Below is a small trained network, with its code and all its weights. Each question gives an input and a class and asks what happens when units are switched off, that is, made to give their printed mean instead of their output.

import numpy as np


def w(rows, s, z=0):
    codes = np.array(rows[::2]) - 128.0
    scale = np.full(codes.shape[1], s)
    scale[-1] = z or s
    return codes * scale


def f(y):
    return np.maximum(y, 0)


def log_softmax(a):
    a = a - a.max(-1, keepdims=True)
    return a - np.log(np.exp(a).sum(-1, keepdims=True))


def net(x, mask):
    res = np.array(x, float).reshape(1, 5) / 4 @ E
    y = f(res @ A[0][:, :-1].T + A[0][:, -1])
    res = res + np.where(mask, y, B[0][:, -1]) @ B[0][:, :-1]
    return log_softmax(res[-1] @ U[:, :-1].T + U[:, -1])


A, B = {}, {}
E = w([
[187,189,1,124,119,212,47,76,142],'x0',
[167,150,100,77,195,167,154,129,170],'x1',
[106,231,191,189,107,210,73,210,179],'x2',
[109,101,94,82,194,60,122,222,52],'x3',
[193,167,98,219,164,67,154,142,34],'x4',
],0.0087)
A[0] = w([
[132,97,126,112,126,123,154,90,156,2],'N1',
[145,198,138,168,117,156,124,142,123,140],'N2',
[96,116,105,101,115,126,95,134,121,84],'N3',
[123,168,119,182,65,155,45,153,134,120],'N4',
[95,104,163,107,147,118,134,167,91,68],'N5',
[163,150,101,167,93,139,117,64,125,106],'N6',
[137,131,133,171,134,120,149,135,83,82],'N7',
[133,125,141,91,140,105,113,155,140,67],'N8',
[141,125,144,182,154,56,136,165,48,92],'N9',
[80,110,132,99,155,107,147,173,124,59],'N10',
[107,121,127,89,138,136,118,159,123,45],'N11',
[120,139,108,118,148,150,118,120,139,81],'N12',
[128,35,125,121,112,19,197,112,71,122],'N13',
[162,146,133,130,116,138,96,86,119,122],'N14',
[70,123,253,158,69,115,139,140,163,144],'N15',
[114,134,123,139,151,111,125,124,145,73],'N16',
[140,152,93,128,146,121,115,106,118,44],'N17',
[137,133,131,128,141,114,135,119,145,64],'N18',
[153,134,130,104,144,176,107,117,171,106],'N19',
[179,160,68,196,74,155,119,41,128,131],'N20',
[128,158,125,179,140,94,144,140,98,98],'N21',
[117,130,107,115,153,111,140,103,106,53],'N22',
[58,112,251,178,67,122,143,148,170,143],'N23',
[63,77,127,88,133,36,124,158,56,153],'N24',
[91,155,141,101,159,156,97,165,163,64],'N25',
[169,90,82,143,140,75,164,86,52,122],'N26',
[126,136,142,182,133,45,154,169,15,134],'N27',
[155,151,102,155,116,145,108,72,115,109],'N28',
[176,233,142,182,133,167,146,165,141,147],'N29',
[94,185,125,196,76,184,47,139,116,133],'N30',
[161,120,127,124,156,97,179,126,106,141],'N31',
[174,131,79,108,156,138,118,132,128,68],'N32',
[142,159,147,149,131,162,99,171,143,137],'N33',
[152,99,98,125,136,114,137,130,109,77],'N34',
],0.012,0.0066)
B[0] = w([
[104,183,153,192,153,131,152,132,102,141],'N1',
[127,184,102,135,189,123,94,95,117,187],'N2',
[146,133,118,134,134,146,108,132,127,141],'N3',
[165,214,92,143,154,126,85,108,121,206],'N4',
[117,65,74,108,133,134,132,102,170,170],'N5',
[149,64,111,130,89,167,144,131,176,176],'N6',
[145,158,128,133,144,106,110,153,92,158],'N7',
[149,96,130,131,117,149,134,111,132,142],'N8',
[36,130,181,255,130,36,152,231,109,213],'N9',
[151,86,90,129,93,153,112,95,164,168],'N10',
[148,112,134,115,90,162,120,128,136,141],'N11',
[110,99,117,99,136,119,100,150,110,144],'N12',
[68,146,21,140,238,114,87,37,152,248],'N13',
[136,86,112,152,120,140,130,138,148,159],'N14',
[45,108,238,118,115,159,245,159,123,226],'N15',
[122,127,116,137,126,130,122,134,116,128],'N16',
[125,119,157,156,87,143,153,156,132,144],'N17',
[128,134,125,149,137,139,136,136,117,129],'N18',
[92,100,121,154,141,89,121,160,113,173],'N19',
[139,46,95,159,73,182,140,114,179,213],'N20',
[155,183,119,125,123,131,104,134,91,168],'N21',
[145,142,148,142,98,136,126,158,127,145],'N22',
[18,98,223,109,113,128,246,145,110,233],'N23',
[166,114,17,101,160,154,56,63,180,236],'N24',
[148,170,145,132,87,122,115,169,59,165],'N25',
[187,176,170,178,82,134,115,212,77,215],'N26',
[21,93,153,233,123,42,132,215,97,239],'N27',
[139,54,115,122,82,136,131,127,190,171],'N28',
[102,207,73,147,216,99,113,78,115,213],'N29',
[193,236,67,135,166,134,66,80,112,222],'N30',
[133,160,116,206,117,124,103,149,104,181],'N31',
[93,115,164,81,101,133,154,182,108,160],'N32',
[114,189,120,190,143,121,137,121,115,183],'N33',
[145,138,150,157,107,134,121,158,133,153],'N34',
],0.0094,0.016)
U = w([
[98,82,176,11,128,134,149,156,112,86],'0',
[198,141,203,105,105,66,124,79,107,12],'1',
[125,84,237,148,24,162,199,186,108,173],'2',
[102,185,135,178,166,81,110,155,75,180],'3',
[254,162,59,130,115,157,28,119,120,160],'4',
[99,147,130,121,174,170,163,67,143,105],'5',
[115,42,73,160,119,136,96,125,166,126],'6',
[223,146,201,101,104,68,135,78,108,2],'7',
],0.0099,0.0067)

Each question gives the input, the list of numbers given to net, and the class t.
The units are the neurons (one row each of A and B). Each row of codes is followed by its name. A weight is (code - 128) times the scale printed after its matrix; where a second scale follows, it is the last column's (A, B and U).
mask holds one flag per neuron, in row order. A switched-off neuron (its flag False) gives its mean, the last column of its row in B, instead of its output. The means were averaged over made-up inputs and are rounded, as every weight is.
A unit's drop is (log p(t) with every unit on - log p(t) with that unit switched off) / (log p(t) with every unit on - log p(t) with every unit switched off).
The circuit of an input: a set's keep is (log p(t) with only the set's units on - log p(t) with every unit switched off) / (log p(t) with every unit on - log p(t) with every unit switched off). Starting from the 12 units with the biggest drops (on a tie, the unit counted first), units are removed one at a time, each time the one whose removal leaves the highest keep (on an exact tie, the one counted first), for as long as the keep stays at least 0.8.
circuit, biggest first: the units of the circuit, biggest drop first
most important unit: the unit with the biggest drop
k most important neurons: the k neurons with the biggest drops, biggest first
drop when u is switched off: that unit's drop, to one decimal
input [-4,-6,-8,7,-4], class 6: circuit, biggest first -> N24
input [2,6,0,-3,-2], class 6: circuit, biggest first -> N30, N26, N23
input [3,-1,-7,1,1], class 4: circuit, biggest first -> N23, N15
input [5,6,4,4,4], class 4: circuit, biggest first -> N27, N23
input [-5,-6,7,3,1], class 2: 2 most important neurons -> N15, N23
input [8,-1,-3,-3,1], class 6: 2 most important neurons -> N20, N28
input [6,-1,-7,-5,0], class 6: 4 most important neurons -> N15, N23, N20, N9
input [1,-4,-4,1,-7], class 6: 4 most important neurons -> N30, N29, N23, N15
input [1,6,-4,-7,-6], class 6: 4 most important neurons -> N15, N23, N26, N9
input [-6,0,6,-8,4], class 2: 3 most important neurons -> N15, N23, N13
input [3,7,5,-1,-1], class 4: 4 most important neurons -> N27, N23, N9, N15
input [-8,6,-4,-1,-1], class 5: 2 most important neurons -> N20, N13
input [-2,-1,6,-8,-1], class 5: 2 most important neurons -> N30, N29
input [7,2,-5,1,8], class 2: most important unit -> N26
input [2,-2,-5,-6,7], class 6: 2 most important neurons -> N15, N23
input [2,-2,4,-6,-5], class 5: 3 most important neurons -> N30, N27, N9
input [-8,8,-6,1,-8], class 5: 3 most important neurons -> N27, N20, N1
input [-2,1,-6,-1,-8], class 5: 2 most important neurons -> N27, N20
input [-3,4,6,-7,6], class 5: 2 most important neurons -> N27, N9
input [5,0,-7,-6,8], class 6: circuit, biggest first -> N20
input [-3,2,-5,-6,2], class 6: 2 most important neurons -> N30, N29
input [-3,-6,-7,-5,-3], class 5: drop when N13 is switched off -> 0.8
input [-4,-7,2,-7,6], class 2: drop when N23 is switched off -> 0.7
input [-7,-4,0,0,-2], class 2: drop when N23 is switched off -> 0.3
input [-8,0,2,-2,-4], class 2: drop when N11 is switched off -> 0.0
